[[127 143 128 131 141 121 122 138 134]
 [136 126 123 134 119 135 146 127 112]
 [123 123 125 126 140 112 120 129 133]
 [127 138 128 130 143 115 123 135 134]
 [132 145 128 134 141 120 132 139 129]
 [129 121 120 126 108 150 136 134 114]
 [128 115 119 125 111 147 132 138 116]
 [123 124 123 123 116 129 125 108 122]
 [121 123 122 123 110 145 117 120 124]]
|
[[134 138 122 121 141 131 128 143 127]
 [112 127 146 135 119 134 123 126 136]
 [133 129 120 112 140 126 125 123 123]
 [134 135 123 115 143 130 128 138 127]
 [129 139 132 120 141 134 128 145 132]
 [114 134 136 150 108 126 120 121 129]
 [116 138 132 147 111 125 119 115 128]
 [122 108 125 129 116 123 123 124 123]
 [124 120 117 145 110 123 122 123 121]]

[[135 143 123 125 126]
 [128 124 128 127 129]
 [128 129 128 127 129]
 [132 114 149 116 135]
 [129 124 134 127 129]
 [127 133 118 129 130]]
|
[[126 125 123 143 135]
 [129 127 128 124 128]
 [129 127 128 129 128]
 [135 116 149 114 132]
 [129 127 134 124 129]
 [130 129 118 133 127]]

[[141 131 119 129 134 114]
 [135 132 113 116 124 107]
 [143 134 132 118 143 145]
 [143 156 106 135 111 129]]
|
[[114 134 129 119 131 141]
 [107 124 116 113 132 135]
 [145 143 118 132 134 143]
 [129 111 135 106 156 143]]

[[134 127 121 129 136 137 128]
 [104 113 123 108 114 116 135]]
|
[[128 137 136 129 121 127 134]
 [135 116 114 108 123 113 104]]

[[134 137 124 135 127 133 127]
 [117 135 126 147 114 134 117]
 [127 129 126 132 125 126 124]
 [132 135 124 137 125 130 123]
 [132 137 112 137 117 110 121]
 [123 123 142 119 129 152 140]
 [139 143 123 136 133 138 130]
 [134 143 117 123 114 132 143]
 [122 125 125 128 120 117 124]]
|
[[127 133 127 135 124 137 134]
 [117 134 114 147 126 135 117]
 [124 126 125 132 126 129 127]
 [123 130 125 137 124 135 132]
 [121 110 117 137 112 137 132]
 [140 152 129 119 142 123 123]
 [130 138 133 136 123 143 139]
 [143 132 114 123 117 143 134]
 [124 117 120 128 125 125 122]]

[[139 129 113 116 129 102 109]
 [130 132 128 126 139 119 126]
 [125 132 136 132 139 131 135]
 [130 133 130 127 143 118 127]
 [125 128 132 132 127 136 134]
 [125 133 136 132 143 129 134]
 [130 130 127 126 133 122 125]
 [130 131 128 126 137 120 126]
 [132 125 119 122 119 121 119]
 [133 133 126 123 143 111 121]
 [130 129 126 126 131 122 125]]
|
[[109 102 129 116 113 129 139]
 [126 119 139 126 128 132 130]
 [135 131 139 132 136 132 125]
 [127 118 143 127 130 133 130]
 [134 136 127 132 132 128 125]
 [134 129 143 132 136 133 125]
 [125 122 133 126 127 130 130]
 [126 120 137 126 128 131 130]
 [119 121 119 122 119 125 132]
 [121 111 143 123 126 133 133]
 [125 122 131 126 126 129 130]]
---
[[136 108 131 147 145 103 129 110 127]
 [114 109 124 107 134 114 119 139 136]
 [131 103 120 123 105 147 146 133 109]
 [141 146 132 142 143 128 143 154 127]
 [123 113 126 131 120 153 103 143 134]]
|
[[110 127 136 108 131 147 145 103 129]
 [139 136 114 109 124 107 134 114 119]
 [133 109 131 103 120 123 105 147 146]
 [154 127 141 146 132 142 143 128 143]
 [143 134 123 113 126 131 120 153 103]]

[[133 124 128 126 124 131 125 128 135 119 132 117 125 129 112]
 [120 121 137 136 119 139 124 129 131 136 124 127 136 127 139]
 [137 124 129 125 109 144 129 123 139 113 132 100 124 131 106]
 [120 125 134 134 125 134 127 134 128 144 121 135 133 125 151]]
|
[[129 112 133 124 128 126 124 131 125 128 135 119 132 117 125]
 [127 139 120 121 137 136 119 139 124 129 131 136 124 127 136]
 [131 106 137 124 129 125 109 144 129 123 139 113 132 100 124]
 [125 151 120 125 134 134 125 134 127 134 128 144 121 135 133]]

[[138 129 101 112 139 135 132]
 [141 109 158 146 126 116 118]]
|
[[135 132 138 129 101 112 139]
 [116 118 141 109 158 146 126]]

[[145 120 118 156 141 149 121 115 154 139 114 117 107 123 114]
 [111 121 125 123 137 127 131 135 120 115 113 132 117 132 119]]
|
[[123 114 145 120 118 156 141 149 121 115 154 139 114 117 107]
 [132 119 111 121 125 123 137 127 131 135 120 115 113 132 117]]

[[108 112 136 122 130 134 134 123 135 150]
 [121 122 132 121 134 133 127 124 128 137]
 [115 135 114 134 124 132 145 123 119 140]
 [108 143 138 133 121 133 146 124 123 128]
 [135 123 119 134 109 131 137 124 147 122]]
|
[[135 150 108 112 136 122 130 134 134 123]
 [128 137 121 122 132 121 134 133 127 124]
 [119 140 115 135 114 134 124 132 145 123]
 [123 128 108 143 138 133 121 133 146 124]
 [147 122 135 123 119 134 109 131 137 124]]

[[143 124 129 114 121 136 128 126 145 137]
 [128 119 126 127 147 127 121 142 140 126]
 [135 137 134 119 121 125 134 130 143 118]
 [143 140 118 123 130 126 114 114 122 129]
 [124 130 122 123 117 137 127 135 130 108]
 [127 128 134 140 116 120 123 132 129 134]
 [140 134 113 138 132 132 151 135 124 132]]
|
[[145 137 143 124 129 114 121 136 128 126]
 [140 126 128 119 126 127 147 127 121 142]
 [143 118 135 137 134 119 121 125 134 130]
 [122 129 143 140 118 123 130 126 114 114]
 [130 108 124 130 122 123 117 137 127 135]
 [129 134 127 128 134 140 116 120 123 132]
 [124 132 140 134 113 138 132 132 151 135]]
